(in the rows, 128 means zero)
Each row is followed by its class number. Each block has new classes, again numbered from 0 up, in any order.
[ 85  87 168  62 140 153 104  92  89 107 127 129 170 132 106 178 157 111
  33 134  86 143 128  97 113 155 125 110 138 174  85 112  60] : 5
[166 126  90 158 133 180 148 132 210 155  95 147 112 135 136 135 106 116
 148 109 145 137 146 146 150 120 135 143 103 126 149 150 109] : 2
[ 81 112 143 124 124 129 177 121  89 115 127  92 125  91 142 104 125 139
 115 125 109 115  94 170 117 124 109  87 160 132  92 156 147] : 0
[ 45 127 193  82 113 157 106 134 124 176 138 112 125  64 113 167 120 124
 148 123 111 157 117  76  93  82  63 126 174  91 113 161  79] : 6
[128 134 104 163 167 130 166 148 128 103 116 115 120 135 176 154 114 157
 156 154 148 114 133 128 157 143 129 126 151 131 130 124 180] : 0
[154 205 104 132 102  67 129 159 157  80 107 115 127 121 107 136 120 115
 157 153 155 124 119 140 126 119 189 154  95 123 139  70 105] : 1
[129 153  74 170 137 135 206 117 174 144  80 155 135 123 112  95 132 133
  93 102 139 128 132 131 178 118 182 123 121  88 116 157 168] : 1
[109 117 154 213  94 149 112 159 112 132 123 134 103 159 131 148  54  86
 158 176 134 126 144 183  65 148 157 174 123 128 126 128 118] : 1
[ 85 116 105 136 127 132 252  89 104 129 105  64 139  63 136 140 127 138
 126 116 132  73 130 154 106 157  83 102 162 173  55 143 168] : 2
[132 171  85 107 127 107 137 115 111  70 137 133 152 112  75 127 129 163
  92 123 149 141 127  99 184 175 154 161 165  90 151 144 135] : 8
[127 124 126 228 120 116 120 127 100 103 130 132 128 132 163 178 102 180
 104 160 178  84 111 164 107 111 144 126 111  60 147 102 149] : 0
[141 154 126 108 118 159 158 122 130  80 114 113 156 162 111 165  68 102
  86 158 113 124 133 192  34 174 172 136 147 120 147 146 142] : 1
[142 121 102 174 187 171 144 139 134 171 123 154 132 141 137 122 116 140
  79 100 126 126 138 131  94 127 163 122 117 185 154 113 154] : 8
[183 114 165 171 117  86 111 132 177 132 126  79 154 140 139  91 102 139
  98 124 127  99 129 207  88 181 155 123 105 106 152  74 137] : 3
[ 78 175 117 121  99 182  98 148 141 149 101 124 124 172  72 107  71 150
  97 125 152  99 135 153 200 111  76 175 154  75 135  74 160] : 7
[171 156 152 167 105 196 110 103 158 176  89 169 126  77 103 169  39  93
 176 112 148 154 105 134  45  87 107 123 139 181 169 129 101] : 8
[116 141 192 123 117 180 121 105 144 162 104 146 143 151 120 115 100  85
  86 129  67 161 122 163 105 110 143 117 153 107 157 115 139] : 4
[154  85 153 203 151 121 131 124 148 152 158 110 140  85 117 107 187 151
 133  89 109 121 144 121 158 154 167 109 131 120 107 128 152] : 0
[ 81 120 133 134 135 162 169 168 100  98 161 133 147 104  96 143 104 103
 161 119 130 101  98 137  96 144  84 147 181 181  74 102 188] : 9
[ 99 128 166 108 155 124 134 142 123 143 131 120 166  94  92 109 148 174
 125 129  89 105 134 115 118 150 151 137 149  56 115 100 127] : 6
[ 76 129 140 129 141  97 116 144 109 107 136 140 158 126  88 112 143 136
 114 111 135 126 135 126  92 187 147 120 176 103  92 159 134] : 6
[132 164 108 154 119 138 186 125 162  97 128  87 128 102 163 132 107 125
 135 138 157  94 136 175 165 160  97 107 141 146 157  75 184] : 8
[125 165 132 100 121 134 177 145 169 110  93  69 135 125 130 101  91 101
 140 148 119 163 106 160  90 128 172 154 135 147 168 115 133] : 6
[112 119 163 116 125 148 138 121 135 124 115 122 125 126 130  98 121 131
 132 142 126 152  86 126 134 105 128 141 141  47 165 151 122] : 2
[113 121 128 111 118 103 117 134 122 119 168 129 131 113 146 154  82  95
 156 112 126 115 165 122 124 215 110 138 136 184 147 132 103] : 4
[106 157 147 127 143 113 138 106  95 108  90 128 144 152 158 147 126 109
 171 117 130 146 126 146 128 110 111 115 160 153 121 132 130] : 4
[131  70 127 109  97 167 125 123 170 165 117  91 103 118 114  96 190 169
 126 133 146 140 113  93 167  83  88 156  99  63 139 131 152] : 5
[159 130 126  91  93 144  91 138 168 165 118 144 140 117 120 137  47 139
 141 123 128 146  88 113  87 103 115 131 114 120 180 143 120] : 5
[104 132 127 191 128  98 133 148 122 107 125 100 142 113 157 120 115 144
 158 148 152  89 101 132  77 131 148  72 143 124 132 111 218] : 6
[145 155 100 162 123 150 169 113 118 128 143 111 123 135 133 117  99 122
  93 109 124 108 131 169  93 115 141 128 133 142 132 142 179] : 9
[148 138 114 108 133 142 134  98 158 173 148 106 116 111 142  95  70 104
 128  89 142 114 155  96 148 154  82 134 137 146 168 160 128] : 8
[138 152 148  91 122  85 164 126 134 116 113 179 147 108 124 160 139 151
 141 158 136 139 135 129  99 168  86 138 165 103 106 112 143] : 3
[142 128  88  75 126 109 209  89 143 169 142  97 130 108 160 115 154 152
 138 119 136 101 184 120 140 163  74 162 108 162 151 112 146] : 8
[101 114 173 143  99 128  96 161  84 115 140 145 136 165 133 103  59 155
 103 174 107 106 104 207  96 174 121 142 145  68 138 101 146] : 5
[ 63 119 199  85  89 165  46 111 123 195 160 125 134 112 124 133  97 140
 149 110 108 123 136 136  88 108  79 101 144  46 196 149  93] : 2
[153  80 182 153  91 127 104 111 123 150 161 101 139 126 134  80 145 147
 166 106 108  94 119 176 139 127  55 109 126 101 114 116 159] : 7
[136  99 150 203 117 162 106 153 159 124 156 127 121 132 130  90 139 151
  97 107 138  91 108 201 144 131 108 114 121  78 134  84 168] : 9
[143 104 141 180 152 119 104 133  88  96 144 114 142 163 177 139  68 108
 135 137 124  89 118 156  86 125 139  94 121 126 114 147 141] : 3
[179 149 122  97 139 175 118 123 141 126 105 103 134 161 116 118  69 136
 104 145  77 118 129 169  83 144 158 124 141 129 153 136 138] : 2
[140 112 159 196 170 156 104 153 114  85 122  48 159 150 120 112 104 152
 103 155 115 108 107 179  80 166 205 124 147 110 165  84 173] : 8
[131  86 111 143 145 186 126 128 114 132  91 119 128 111  80  67 120 146
 144  96 139  87  87 135 138 141 130 121 123 214 134  61 162] : 2
[ 93 126 113 118 148 159 145 126  82 138 128 127 128 107 118 168  84 148
 130 106 153 131 120 113  80  93 129 163 111  97 143 191  62] : 7
[157  93 112  89 115 143 182 106  94 105 107 149 152 153 140 168 144 128
 115 160  63 145 125 157 106 126 123 161 113 200  94 117 116] : 4
[117 128  68 117 102 179 133 152 155 105 109  80 102 155 113 115 122 149
 126 124 146 120 110 173 162  92 103 140 129 106 123 160 147] : 2
[ 97 106 111 179 115 109 108 134 105 139 156 166 141 137 136 134 112 146
 105 115 118  94 150 140 162 154 116  98 124 112  87 159 133] : 7
[128 130 171 119 151 120 157 111  93 148 170 114 155 110 133 105 108 115
 101 105  76 132 125 109 113 150 144 113 162 120 119 156 160] : 5
[122 124 129 163  98  88 110  95 118 164 120 158 161 108 105 142 122 174
 143 111 139 140 133 106 126 148 146 143 140 102 154 144 125] : 2
[130 103 136 155 109 141 125 107 140 165 101 150 112 109 126 150 162 134
 132 139 121 149 139 120  91 127 109  89 153 180  91 149 159] : 0
[140 146 103 159 143  99 114 125 100  97  83  85 127 141 124 106  89 136
 125 121 173 101  88 122 138  80 163 150  79 130 121 109  72] : 7
[ 75 108 118 112 119 200 120 139 130 100  60 105 154 134  87 156 107 152
 137 167 122  98 109 178  73 146 137  97 153 140 116  99 154] : 2
[159 147  80 167 163 123 199 148 167  96  96 113 106 127 189 152 112 142
 141 143 153 118 128 134 166 134 132 128 126 107 129 141 166] : 4
[ 97 159  97 193 142  79 142 107 106 114  76 126 135 113 126 105 142 169
 141 119 161 119 142 121 185 128 193 137 121  81 116 129 105] : 9
[111 149 102 122 109  82 202 128  79  87 164 141 139 119 155 177 138 113
 122 126 114 116 130 163  98 138  92 126 146 169  69 151 151] : 4
[139 104 155 127  94 112  92  89 144 129 108 136 134 156 146 124 189 142
 149 134 149 135 119 116 151  85  92 130 103  60 160 109 134] : 4
[165 150 122  95 105 168 167 131 108  56 136  81 114 151 131 123 141 145
 137 174 110 109 111 185 132  90  89 162 136  72 116 118 162] : 6
[121 171 108  97 130 173 105 146 120 115 112 105  90 133 117 157 106 124
 133 105 175 152  84 104 127  27  96 153 124 133 158 139  96] : 1
[143  94 133  97 113 103 115 100 134 103 118 174 132 134 122 123 144  99
  95 122 123 154 116  94 166 164 112 143 119 148 114 141  70] : 4
[118 134 113 116 136 140 145 138 122 109 152 126 112 148 122 108 192 122
  87 106 112 115 136 146 164 104 117 129 118 105 100 122 144] : 4
[ 75  92 103 121 111 157 175 133 164 143 103  91 106 113 152 130 126  82
 160  96 171 121 128 149 133 108  76 128 102 187 105 148  92] : 1
[106 140 125  95 154 141 197 157  95  97 125  96 127 125 156 125 103 112
 195 148 140 117 109 162  61 112 123 141 131 160 147 111 172] : 3
[ 94 106  94  75 105 173 155 144 157 136 105 149 118 105 157 181  69 134
  93 138 125 175 106 137 119 128  91 113 135 188 163 162 110] : 3
[136 133 160 193 117 151 146 118 170 150 109 132 128 108 126 106 119 126
 139 131 153 116 127 193  49 135 124  93 147  43 141 160 166] : 8
[126 122  64 188 178 157 137 182  81  74 144 102 104 155 135 150 142 165
 153 133 157  83 132 141 121 109 147 156 122 142  89 125 171] : 9
[113 111 140  93 124 145 126 128 122 130  91 111 147 110 124 114  71 164
 144 129 122 111 100 149 108 165 118 130 141 123 179 100 136] : 4
[100 120 122  84 130 144  86 106 154 112  68  93 136 129 149 143  81 119
 195 135 161 147 110  55 164 131 116 109 149 127 200 150 133] : 4
[136 151 122 161 116 164 170 115 179 155 102 137 118 103 169 150 134 142
 182 116 169  88 137 188 116  92  81  97 101 111 163  80 149] : 2
[106 111 113 156 126 157 156 164 177 158 109 127 126 120 131  78  82 141
 153 131 168 102 103 149 121 173  80 120 162 163 165  82 240] : 8
[160 117 140 170 148 101 117 139 122 113 179  92 151 116 114 109 183 135
 127  69 109 139 125 143 141 123 170 118 111 140 116 143 119] : 7
[132 143 163 180 128 133 105 163 107  70  99 119 113 135 119 120 112 137
  95 198 130 106  81 189  85 128 137 119 142  97  94  68 129] : 8
[164 131 149 142 128  85 151 179 167 110 127 170 144 123 164 118  94 121
 158 145 113  99  90 185  89 184  94  93 144 170 112  63 190] : 4

Next block: new classes, numbered from 0 again.
[143 143 158 108 160 161 142 117 137 126 115 109 151 122 108 148 136 129
 107 108 126 100 130 127 132 119 122 113 134 155 148 128 118] : 11
[138 126 160 100 144 126 114 121 123 125 133 107 125 157 134 146 151 115
 111 114 141  91 138 126 139 126 116 117 138 153 150 106 150] : 1
[137 128 117 130 137  83 154 125 107 123 135 117 146 166 129 127 139 127
 147 136 131 111 116 136 114 129 143 143 100 109 132 108 144] : 12
[112 146  86 131 123 126 132 149 145 118 125 126 142 152 139 140 128 145
 189 141 170 145 126 112 141 129 141 157  59 123 122 114 138] : 9
[131 104 120 125 130  91 141 141 129 123 138 124 119 138 151 125 122 150
 153 149 139 140 140 127 107 117 129 144  84  98 115 106 118] : 0
[113 146 133 128 151 155 125 133 117 123 102 112 124 145 114 116 127 104
 117 135 144 110 151 122 150 145 145 124 154 145 135 121 118] : 0
[166 152 138 110 145 174 119 122 122  97  88 106 141 146 127 170  94  84
 147 104 157 101 126 141 174 138 117 105 119 175 128 123 112] : 2
[113 112  82 136 120  73 163 133 110 116 137 119 148 171 127 121 123 111
 145 135 128 127 122 134 119 132 141 156  76 128 114 125 135] : 8
[112 127 100 135 138 103 137 131 119 115 127 118 120 146 135 127 142 120
 163 141 136 120 133 133 125 128 152 147  94 118 120  99 123] : 2
[142 102 111 119 137  88 164 132 123 114 119 113 117 184 148 127 129 126
 159 145 138 127 130 149 118 127 133 152  86 134  86 103 149] : 5
[128 129 134  99 123 159 119 119 133 104 130 140 109 158 135 160  85 162
 153 150 147 151 164 117 129 121 104 136  59 134 165 131 127] : 3
[112 173 138 135 153 179 115 131 125 117 102 110 140 118 128 138 103 119
 125 143 135 103 129 115 168 140 139 112 165 151  91 122 124] : 5
[124 138 182 111 115 229 163  57  70  97  94 143 131 116 123 136  35  82
 183 191  46 171  92 184  81 197 116 172 104  85 181  64 131] : 10
[115 122 146  94 125 135 117 121 124 131  97 127  98 149 127 105 110 113
 116 138 134 125 148 125 158 147 121 120 171 130 119 123 136] : 10
[111 103 105 140 116 107 115 119 105 127 130 113 141 157 168 136  92  85
 151 147 141 129 103 142 126 156 133 151 108 130 144 106 159] : 8
[131 118 117 134 128  99 132 131 121 115 157 122 109 144 140 125 134 136
 160 147 136 134 142 130 112 121 132 147  91 114 140 114 128] : 4
[126 100  95 122 113 109 142 123 100 132 125 111 123 159 132 142  99 122
 131 119 109 129 111 114 147 123 142 130  99 118 152 179 137] : 12
[157 208 102 102 158 118 138  76 149  85 120  87 181 148 129 138 177  53
 178 150 155  88 169 114 156 149 117 114 141  76 145  80  81] : 4
[149 120 144 108 141 133 123 125 127 124 113  99 141 133 102 157 142  96
 115 101 151 104 104 145 118 113 120 118 135 176 155 117 145] : 6
[132 155 160 117 129 184 125 125 103 104 110 104 130 151 134  98 133 105
 120 159 109 107 139 124 132 156 122 122 168 105 117 139 120] : 6
[130 142 115 134 123 114 152 121 111 118 131 121 128 156 128 131 136 142
 151 153 129 124 125 131 116 129 140 145  99 120 120 118 126] : 7
[135 108 172 133 167 162 134 111 108 117 135  82 132 143 123 147 137  94
 105 118 124  84 127 147 108 156 135 123 124 170 151 100 128] : 0
[ 89 132 105 181 148 145 162 164 130 116 159 144 170  95  92 143 140 184
 156 127 129 148 124 128  67 102 169 164   4 155 119 113 131] : 3
[124 147 121  97 126 149 115 126 121 119 102  91 128 148 126 123 173 104
 165 155 160 108 143 135 141 149 140 132 129 132  84  81 129] : 10
[152 124 161 101 153 127 133 112 126 123 135 104 124 147 112 142 139 114
 118 108 126  91 126 133 145 126 127 107 142 165 165 122 130] : 10
[130 124 111 119 113 105 132 118 118 111 156 137 113 152 147 127 123 127
 149 157 129 139 147 132 109 135 115 137  86 114 134 131 125] : 3
[143 146 125 118 153 158 140 111 119 107  93 108 139 167 120 115 153  88
 144 136 134 119 161 114 159 157 136 120 149 107 112 125  87] : 9
[ 86 122 111 149 141 177 101 122 124 115 123 109 138 133 126 127  99  65
 153 152 143 143 130 114 125 146 149 133 134 130  91  92  88] : 2
[151 114 154 102 144 140 118 145 127 127 124 114 124 120 129 154 124 138
 117  94 143 110 122 124 142 108 116 109 111 164 163 128 142] : 3
[119 144  86 152 136 112 157 170 100  89 113 103 128 139 120 112 166 113
 153 127 142  92 140 129 132 135 166 146  66 125 124 121 119] : 11
[140 109 162 105 144 105 108 138 138 120 158 115 126 134 137 133 147 120
 120  84 132  98 148 114 142 120 104 113 120 138 160 101 128] : 4
[149  84 113 136 170  21 138 183 153 143  94 107 152  89 130 151 197 132
  60  68 180  97 118 110 102  65 139 127  90 137 106 117 201] : 1
[141 169  97 110 107  97 133 143 140 138 118 155 154 136 144 121 193 158
 159 126 174 142 152 148 114 128 127 136  82 110 184 131 154] : 11
[114  85 101 109  74 114  99 138  99 143 153 118 106 141 153 122 145 124
 173 151 110 158 109 132 106 124 134 144 122  88 108  92 119] : 5
[144 101 114 112 135  86 152 110 111 103 124 122 114 197 152 121 121 128
 155 161 127 132 169 132 133 134 121 144  84 104 108 121 110] : 8
[ 92 175 110 163 126 135 152 119 137  92 142 127 140 139 123 126  98  98
 158 137 136 104 111 141 126 152 143 157  90 145 173 111 156] : 1
[123 141 136 118 149 156 130 132 136 138 104 125 130 159 126 110 132 121
 112 129 154 123 144 118 145 138 129 116 168 144 117 138 121] : 11
[120 136  84 110 113  91 140 102 111 123 130 151 151 144 122 138 125 126
 182 163 122 158 151 125 124 130 137 137  85  79 137 108  93] : 10
[162 136 176 109 147 159 172 151 134 128 134  94 165  98  99 127 178 126
 101 105 137 120  88 151  75 132 119 110 108 167 105 118 147] : 10
[134 107 115 120 103  67 158 183 102 130 164 121 154 132 133 105 176 153
 121 122 128 139 111 123  71 114 130 135  56  90 116 135 149] : 12
[140 125 159  99 146  98 117 116 128 129 136 129 137 147 130 143 133 104
 104 107 140 104 146 131 141 122 108 111 135 163 169 110 137] : 7
[143  73 176  93 128 151 121 135  95 126 112  89 152 106 147 128 166  85
 115  82  77  95 117 151 112 149 115 123 122 118  81  74 123] : 2
[123 132 110 127 114 109 146 122 109 108 143 123 120 163 138 131 135 125
 158 149 126 120 136 137 119 137 132 147  86 120 124 116 132] : 1
[116 147 153 117 133 167 131 141 127 121 115 127 118 145 117 113 120 135
 116 124 131 120 140 117 150 129 128 123 144 143 142 137 137] : 1
[164 161 163  88 164 157 160 115 148  95 115  87 156 155 124 150 152  93
 129  86 142  86 116 131 142 146 102 105 114 151 191  98 141] : 5
[109 104 122 134 128  88 114 137 127 102 120 147  93 138 144 121 108 123
 155 129 144 126 146 137 131 131 120 145  93 125 128  94 134] : 6
[151 167 143  82 131 143 134 106 142 109 165  99 119 165 136 146 144 108
 128 132 148 100 122 124 129 141  91 109 120 158 169 132 140] : 3
[127 119 121 127 127 102 147 120 121 109 137 133 113 143 128 121 133 129
 144 145 123 132 143 136 110 138 133 139  84 114 141 123 131] : 10
[159 109 155 143 129 179 124 158 139 119 127  80 111 106 125 131 169 103
 126  79 126  82  85 165 118 114 143 141 103 208 124 133 173] : 11
[140 122 104 125 134 135 150 121 124 116 118  96 134 151 119 143 160 118
 151 125 135 119 141 134 120 129 146 138  81 130 138 128 115] : 0
[122 149 138 129 137 150 110 123 120 107 113 116 124 134 122 122 115  91
 130 148 132 111 139 120 146 146 133 136 153 123 130 111 124] : 9
[143 130 146  97 141 137 135 134 126 114 134  90 138 116 116 148 144 101
 140 114 141 104 113 139 130 127 127 115  97 166 161 109 136] : 10
[119 124 126 124 152 119 126 126 125 125 128 102 142 135 103 171 121 142
 151 101 158  90 120 120 160 125 146 120 117 160 165  94 107] : 9
[123 114 135  96 140 124 118 117 130 131 132  89 129 132 126 151 141 109
 132  98 118  87 118 128 151 116 133 120 134 150 148 105 126] : 2
[142 117 159  90 142 138 131 135 120 119 115 111 135 170 125 143 131 115
 108 101 141 110 134 133 133 135 112 117 121 157 172 109 154] : 5
[119 147 142 117 151 143 140 138 126 119 101 114 125 118 119 105 127 112
 111 163 144 131 160 132 120 136 132 127 144 126 105 120 118] : 0
[136 138 147  94 146 115 143 110 121 125 119 115 145 154 109 148 133 115
 134 133 163 112 147 157 130 130 123 120 120 178 166 100 126] : 7
[140 158 160 131 161 158 148 122 123 103 103  84 138 134 111 138 155 100
 115 126 135  74 122 147 126 135 141 141 119 176 131 102 162] : 7
[111 144 131 135 149 167 142 127 117 112  94 112 144 159 123 112 108  97
 127 136 134 117 127 120 136 157 142 131 149 118 101 107 116] : 2
[143 136 150 114 160 144 146 135 114 114 110 110 138 180 134 129 117 130
 106 135 122 111 126  97 128 128 125 129 134 104  93 116 128] : 2
[142  97 161 105 145 119 120 153 107 136 126  97 138 126 135 144 138 124
 100  98 130  94 123 127 129 123 124 116 123 149 139 106 138] : 0
[124 110 138  92 125 158  81 155 137 139 140 100 123 134 143 157 165 113
 112  93 164 113 129 114 133 118 115 117  93 184 169 133 162] : 11
[116 119 146 118 131 181 106 140 142 141  96  77 147  80 138 132 113 143
 126 138 153 126 112 105 149 126 126 100 177 113  52 111  89] : 8
[118  97 111 133 105  93 136 137 119 123 158 125 121 115 130 122 141 144
 150 129 107 136 130 145  96 111 144 141  83 106 142 124 112] : 2
[126 109 157 101 142 161 129 120 127 114 114  87 118 133 111 144 130  96
 105 112 116 104 127 139 125 130 122 125 130 167 139 109 145] : 5
[144 137 141 129 160 139 139 122 137 127 132  88 162 125 110 156 130 103
 126 111 154 101 111 138 125 121 133 123 130 174 143 114 141] : 4
[146 134 155  94 146 136 120 141 139 118 135 105 129 140 125 146 144 120
 122  90 147  95 142 123 152 123 112 108 109 168 170 116 127] : 0
[121 160 147 124 136 179 129 111 159 101  94 137 141 159 116 122  80 103
 129  96 170 129 140 113 161 170 102 103 139 125 166 127 113] : 12
[141 147 152  98 128 161 134 109 109 119  84 104 117 165 126 104 133 100
 159 153 134  94 148 177 164 167 139 135 165 166  89 105 142] : 10
[158 166 141 112 115 135  90  74 104 108 146 135  90 156 181 142 135 136
 193 187 109 110 156 150 147 152 116 129 143  84 117  91  98] : 2
[148 136 145 102 142 145 130 138 115 132 111 100 147 131 126 142 159 115
 122 103 136  90 115 139 137 128 130 120 130 156 152 114 143] : 11
[108 135  90 131 122  88 161 144 120 121 126 133 169 150 119 122 153 133
 159 131 155 139 143 130 110 131 145 145  62 118 134 105 121] : 7
[ 96 127  79 124 101 118 133 126 111 134 121 149 129 160 127 113 139 124
 196 149 126 145 140 151 127 139 150 168  91 123  96  90 114] : 11
[ 97 126 134 111 137 142 125 109 116  93  97 118  90 161 121 120  78  84
 132 136 121 106 161 138 175 156 120 143 123 164 132 110 129] : 8
[ 87 100 138 149 147 158  64  79 155 133 102 149  76 115 149 138  56  92
 109  73  91 110 138  83 215 144 121  99 213 117 139 132  88] : 2
[120 114  91 129 120  70 155 123 152 120 148 134 101 178 150 105 132 131
 162 143 146 144 139 135 123 128 130 141 108 116 124 130 131] : 5
